Below are the code and all the weights of a small trained network. Each question names an input and a class and asks about switching units off, where a switched-off unit gives its printed mean instead of its output.

import numpy as np


def w(rows, s, z=0):
    codes = np.array(rows[::2]) - 128.0
    scale = np.full(codes.shape[1], s)
    scale[-1] = z or s
    return codes * scale


def norm(h):
    return h / np.sqrt((h * h).mean(-1, keepdims=True) + 1e-5)


def f(y):
    return np.maximum(y, 0)


def log_softmax(a):
    a = a - a.max(-1, keepdims=True)
    return a - np.log(np.exp(a).sum(-1, keepdims=True))


def net(x, mask):
    res = np.array(x, float).reshape(1, 3) / 4 @ E
    u = 0
    for l in range(2):
        y = f(norm(res) @ A[l][:, :-1].T + A[l][:, -1])
        res = res + np.where(mask[u : u + 9], y, B[l][:, -1]) @ B[l][:, :-1]
        u += 9
    return log_softmax(norm(res)[-1] @ U[:, :-1].T + U[:, -1])


A, B = {}, {}
E = w([
[164,4,4],'x0',
[3,148,153],'x1',
[109,212,98],'x2',
],0.0034)
A[0] = w([
[73,131,127,150],'L0N0',
[102,161,64,14],'L0N1',
[92,125,200,83],'L0N2',
[10,87,129,131],'L0N3',
[245,99,165,144],'L0N4',
[109,146,67,13],'L0N5',
[131,81,122,3],'L0N6',
[151,190,103,187],'L0N7',
[179,161,92,76],'L0N8',
],0.012,0.0035)
B[0] = w([
[96,81,92,196],'L0N0',
[1,131,135,146],'L0N1',
[31,114,128,201],'L0N2',
[199,92,35,249],'L0N3',
[26,150,172,255],'L0N4',
[54,59,66,142],'L0N5',
[178,95,84,144],'L0N6',
[192,133,121,201],'L0N7',
[169,120,73,168],'L0N8',
],0.0098,0.0055)
A[1] = w([
[141,231,136,115],'L1N0',
[210,203,101,3],'L1N1',
[211,60,254,128],'L1N2',
[213,173,133,41],'L1N3',
[164,144,60,88],'L1N4',
[193,147,106,138],'L1N5',
[144,181,67,140],'L1N6',
[126,189,44,89],'L1N7',
[178,146,50,179],'L1N8',
],0.01,0.004)
B[1] = w([
[205,97,110,189],'L1N0',
[199,88,94,153],'L1N1',
[5,146,115,132],'L1N2',
[123,96,66,148],'L1N3',
[104,174,176,194],'L1N4',
[171,89,110,159],'L1N5',
[150,138,181,202],'L1N6',
[101,144,220,212],'L1N7',
[138,167,165,253],'L1N8',
],0.013,0.0044)
U = w([
[86,228,199,72],'0',
[54,67,36,161],'1',
[247,103,62,254],'2',
],0.013,0.0029)

Each question gives the input, the list of numbers given to net, and the class t.
The units are the neurons (one row each of A and B). Each row of codes is followed by its name. A weight is (code - 128) times the scale printed after its matrix; where a second scale follows, it is the last column's (A, B and U).
mask holds one flag per neuron, layer by layer. A switched-off neuron (its flag False) gives its mean, the last column of its row in B, instead of its output. The means were averaged over made-up inputs and are rounded, as every weight is.
A unit's drop is (log p(t) with every unit on - log p(t) with that unit switched off) / (log p(t) with every unit on - log p(t) with every unit switched off).
The circuit of an input: a set's keep is (log p(t) with only the set's units on - log p(t) with every unit switched off) / (log p(t) with every unit on - log p(t) with every unit switched off). Starting from the 12 units with the biggest drops (on a tie, the unit counted first), units are removed one at a time, each time the one whose removal leaves the highest keep (on an exact tie, the one counted first), for as long as the keep stays at least 0.8.
circuit, biggest first: the units of the circuit, biggest drop first
most important unit: the unit with the biggest drop
k most important neurons: the k neurons with the biggest drops, biggest first
k most important neurons of layer l: the k neurons of layer l with the biggest drops, biggest first
drop when u is switched off: that unit's drop, to one decimal
input [-6,6,0], class 1: 2 most important neurons of layer 0 : L0N2, L0N0
input [8,4,-7], class 2: most important unit : L0N4
input [4,7,0], class 2: 2 most important neurons : L0N3, L0N4
input [2,0,1], class 0: 3 most important neurons : L0N2, L0N4, L0N0
input [1,7,-6], class 2: 3 most important neurons : L0N3, L0N4, L0N1
input [5,0,7], class 0: 2 most important neurons : L0N4, L0N2
input [-8,-1,1], class 2: 3 most important neurons : L0N4, L1N0, L0N7
input [-8,5,-1], class 1: circuit, biggest first : L0N2, L1N8, L1N7, L1N4
input [-4,3,0], class 1: 2 most important neurons of layer 1 : L1N8, L1N4
input [1,8,-3], class 2: 3 most important neurons : L0N3, L0N4, L0N1
input [0,-3,5], class 2: 2 most important neurons of layer 1 : L1N1, L1N5
input [1,7,-8], class 2: 3 most important neurons of layer 0 : L0N3, L0N4, L0N1
input [-1,-3,8], class 2: 2 most important neurons : L0N7, L1N1
input [5,6,0], class 2: most important unit : L0N3
input [1,6,-1], class 2: 4 most important neurons of layer 0 : L0N3, L0N4, L0N1, L0N5
input [-3,8,-1], class 1: 2 most important neurons of layer 0 : L0N2, L0N0
input [-1,5,-2], class 1: 2 most important neurons : L0N2, L0N0
input [-1,-4,-8], class 0: 2 most important neurons : L0N4, L0N3
input [6,4,-1], class 2: 3 most important neurons : L0N4, L0N2, L0N3
input [1,-6,1], class 0: circuit, biggest first : L0N4
input [-8,2,-2], class 1: 2 most important neurons : L0N2, L1N8
input [3,-5,1], class 0: 2 most important neurons : L0N0, L0N2
input [3,8,0], class 2: 3 most important neurons of layer 0 : L0N3, L0N4, L0N2
input [0,-3,-1], class 0: drop when L0N3 is switched off : 0.3
